Below are the code and all the weights of a small trained network. Each question names an input and a target symbol and asks about switching units off, where a switched-off unit gives its printed mean instead of its output.

import numpy as np


def w(rows, s, z=0):
    codes = np.array(rows[::2]) - 128.0
    scale = np.full(codes.shape[1], s)
    scale[-1] = z or s
    return codes * scale


def f(y):
    return np.maximum(y, 0)


def softmax(a):
    e = np.exp(a - a.max(-1, keepdims=True))
    return e / e.sum(-1, keepdims=True)


def log_softmax(a):
    a = a - a.max(-1, keepdims=True)
    return a - np.log(np.exp(a).sum(-1, keepdims=True))


def net(x, mask):
    ids = ['ΓΔΛΠΣαεζηθμξτφψ'.index(c) for c in x.split()]
    T = len(ids)
    res = E[ids] + P[:T]
    r = res
    for j in range(2):
        rows = slice(4 * j, 4 * j + 4)
        q, k, v = (r @ M[0][rows].T for M in (Q, K, V))
        z = softmax(np.where(np.tri(T) > 0, q @ k.T / 4**0.5, -1e9)) @ v
        o = O[0][rows]
        res = res + np.where(mask[j], z, o[:, -1]) @ o[:, :-1]
    y = f(res @ A[0][:, :-1].T + A[0][:, -1])
    res = res + np.where(mask[2:10], y, B[0][:, -1]) @ B[0][:, :-1]
    return log_softmax(res[-1] @ U[:, :-1].T + U[:, -1])


Q, K, V, O, A, B = {}, {}, {}, {}, {}, {}
E = w([
[178,120,141,93,154,176,185,115,124],'Γ',
[150,201,115,124,156,176,140,127,71],'Δ',
[89,116,134,193,139,82,83,126,168],'Λ',
[155,211,77,171,111,139,155,115,53],'Π',
[145,58,130,178,90,92,135,110,211],'Σ',
[168,143,160,134,160,64,26,93,171],'α',
[195,202,97,102,72,159,26,154,212],'ε',
[150,112,136,149,137,196,135,98,89],'ζ',
[119,201,90,120,87,180,171,128,90],'η',
[146,76,170,130,182,213,140,103,111],'θ',
[85,117,156,169,179,91,69,150,173],'μ',
[72,138,90,127,45,66,161,122,208],'ξ',
[68,107,136,153,89,248,132,91,103],'τ',
[249,150,118,146,190,123,186,113,65],'φ',
[166,145,101,139,87,177,177,100,106],'ψ',
],0.019)
P = w([
[132,59,90,92,100,63,89,119,92],'0',
[120,92,56,113,158,125,110,71,155],'1',
[152,84,143,124,100,120,106,152,91],'2',
[115,148,96,131,163,156,119,67,170],'3',
[140,131,189,131,89,124,111,130,94],'4',
[104,188,140,145,165,156,143,59,174],'5',
[123,165,234,147,102,113,138,119,97],'6',
[95,232,176,157,168,137,167,38,175],'7',
[135,161,248,126,100,109,175,105,119],'8',
],0.016)
Q[0] = w([
[119,108,41,134,207,26,86,120,239],'H0',
[152,174,133,203,174,192,234,69,107],'H0',
[106,138,95,192,142,173,148,182,216],'H0',
[96,173,98,121,147,150,122,16,172],'H0',
[103,69,71,43,120,81,102,246,124],'H1',
[80,126,22,141,220,94,120,43,226],'H1',
[92,99,107,124,105,79,138,114,164],'H1',
[78,120,127,137,162,172,220,86,43],'H1',
],0.011)
K[0] = w([
[113,54,106,61,94,93,64,150,39],'H0',
[107,150,230,138,93,114,177,114,125],'H0',
[101,70,143,165,40,133,196,223,69],'H0',
[176,150,225,110,74,120,66,186,86],'H0',
[96,65,36,105,198,110,149,92,93],'H1',
[135,68,192,84,47,84,99,228,18],'H1',
[68,106,77,105,84,60,135,165,122],'H1',
[97,169,254,192,150,98,221,87,117],'H1',
],0.01)
V[0] = w([
[86,149,195,24,181,150,99,153,129],'H0',
[170,108,136,177,123,124,42,92,134],'H0',
[179,167,76,86,54,100,165,155,146],'H0',
[154,160,131,82,145,183,90,145,60],'H0',
[138,101,166,169,145,143,93,107,169],'H1',
[90,71,139,119,79,182,178,64,132],'H1',
[5,114,109,86,94,180,102,177,163],'H1',
[63,153,112,212,138,104,66,144,55],'H1',
],0.012)
O[0] = w([
[101,10,75,157,130,184,100,165,113,58],'H0',
[83,129,177,66,142,133,92,102,101,255],'H0',
[110,163,172,197,142,97,174,145,103,135],'H0',
[108,28,158,115,38,117,147,138,109,188],'H0',
[97,156,103,60,159,141,104,124,138,156],'H1',
[174,120,83,156,118,117,133,41,167,154],'H1',
[143,142,126,136,135,210,163,132,185,47],'H1',
[252,158,194,68,98,147,75,184,88,132],'H1',
],0.012,0.006)
A[0] = w([
[126,74,62,54,97,184,147,188,55,23],'N0',
[177,75,2,98,135,214,131,182,111,54],'N1',
[146,88,120,101,123,195,216,110,52,181],'N2',
[184,157,91,154,108,96,51,135,222,254],'N3',
[131,142,177,87,160,196,37,193,167,243],'N4',
[32,55,123,170,109,20,138,165,106,185],'N5',
[119,108,100,86,90,51,27,102,153,130],'N6',
[176,72,139,91,172,54,115,63,86,201],'N7',
],0.0094,0.0039)
B[0] = w([
[144,178,53,144,207,38,67,180,121,180],'N0',
[78,197,244,254,147,160,69,128,169,155],'N1',
[143,74,91,137,122,185,76,177,76,200],'N2',
[103,23,183,77,187,109,118,170,124,191],'N3',
[163,102,116,203,95,56,200,33,116,241],'N4',
[195,79,141,101,207,164,100,119,196,216],'N5',
[153,151,115,115,135,171,220,238,200,242],'N6',
[56,183,92,143,68,146,121,122,129,253],'N7',
],0.0089,0.014)
U = w([
[119,87,190,109,165,49,129,167,187,253],'Γ',
[1,107,165,171,70,77,173,58,168,104],'Δ',
[107,160,129,71,170,145,79,76,115,68],'Λ',
[66,142,110,176,133,135,106,160,141,61],'Π',
[174,82,121,103,142,113,63,149,90,163],'Σ',
[151,97,118,205,126,179,222,166,76,123],'α',
[194,113,129,73,150,140,127,60,93,78],'ε',
[58,96,86,117,159,61,124,124,67,151],'ζ',
[65,105,161,110,195,186,177,156,43,161],'η',
[124,76,66,127,174,139,142,76,118,112],'θ',
[176,137,165,113,129,189,79,103,148,56],'μ',
[114,151,190,112,108,136,103,133,75,132],'ξ',
[113,134,68,51,78,199,125,93,104,222],'τ',
[159,140,121,160,143,97,70,110,140,54],'φ',
[158,167,117,143,204,188,191,150,118,24],'ψ',
],0.0066,0.0047)

Each question gives the input, a string of symbols that net reads in full, and the target symbol t.
The units are the heads (4 rows each of Q, K, V and O) and the neurons (one row each of A and B). Each row of codes is followed by its name. A weight is (code - 128) times the scale printed after its matrix; where a second scale follows, it is the last column's (O, A, B and U).
mask holds one flag per unit, heads first, then neurons. A switched-off unit (its flag False) gives its mean, the last column of its rows in O or B, instead of its output. The means were averaged over made-up inputs and are rounded, as every weight is.
A unit's drop is (log p(t) with every unit on - log p(t) with that unit switched off) / (log p(t) with every unit on - log p(t) with every unit switched off).
The circuit of an input: a set's keep is (log p(t) with only the set's units on - log p(t) with every unit switched off) / (log p(t) with every unit on - log p(t) with every unit switched off). Starting from all 10 units, units are removed one at a time, each time the one whose removal leaves the highest keep (on an exact tie, the one counted first), for as long as the keep stays at least 0.8.
units of the circuit, in order: the units of the circuit, biggest drop first
k most important neurons: the k neurons with the biggest drops, biggest first
heads that matter: for each layer, one digit per head in row order, 1 if its drop is at least 0.15 and else 0, layers parted by /
input Π α ζ ζ θ Σ ζ ψ ξ, target Γ: units of the circuit, in order : [N5 N7]
input η ε ε ζ, target η: units of the circuit, in order : [H0 H1]
input η τ ξ Γ, target ψ: units of the circuit, in order : [H0]
input ζ ψ ε Σ ε, target Δ: heads that matter : 01
input Σ ζ Δ η Γ ζ, target θ: units of the circuit, in order : [H1 H0 N5]
input Δ ζ Π ζ ψ τ, target Δ: heads that matter : 11
input ξ α ε η α Γ, target ζ: units of the circuit, in order : [H1 N0 H0 N4]
input η μ ξ ξ Λ ψ α η α, target Δ: units of the circuit, in order : [N4 N7 H0]
input ψ ζ η τ η, target μ: units of the circuit, in order : [H1 N1 H0]
input θ ζ Δ Π ξ α ζ Π η, target ξ: units of the circuit, in order : [H1 N5]
input ζ Λ η Δ μ μ α ξ ζ, target ψ: heads that matter : 10
input Π φ φ ζ, target Γ: units of the circuit, in order : [H1 N5]
input ζ η η φ μ θ θ, target Π: 2 most important neurons : [N1 N0]
input α α ξ η ψ Π η ζ, target α: units of the circuit, in order : [H0]
input ε Σ η, target Λ: units of the circuit, in order : [H0 N6]
input ζ ψ ξ η ζ φ, target τ: heads that matter : 10
input φ Δ ζ Λ, target Γ: heads that matter : 00
input Π ε ε θ τ μ ζ μ Δ, target φ: heads that matter : 11
input θ η α ξ, target Γ: heads that matter : 01
input ε θ ψ, target Π: heads that matter : 10
input η α ζ η τ, target α: heads that matter : 11
input φ α φ η Π Δ η, target Σ: heads that matter : 10
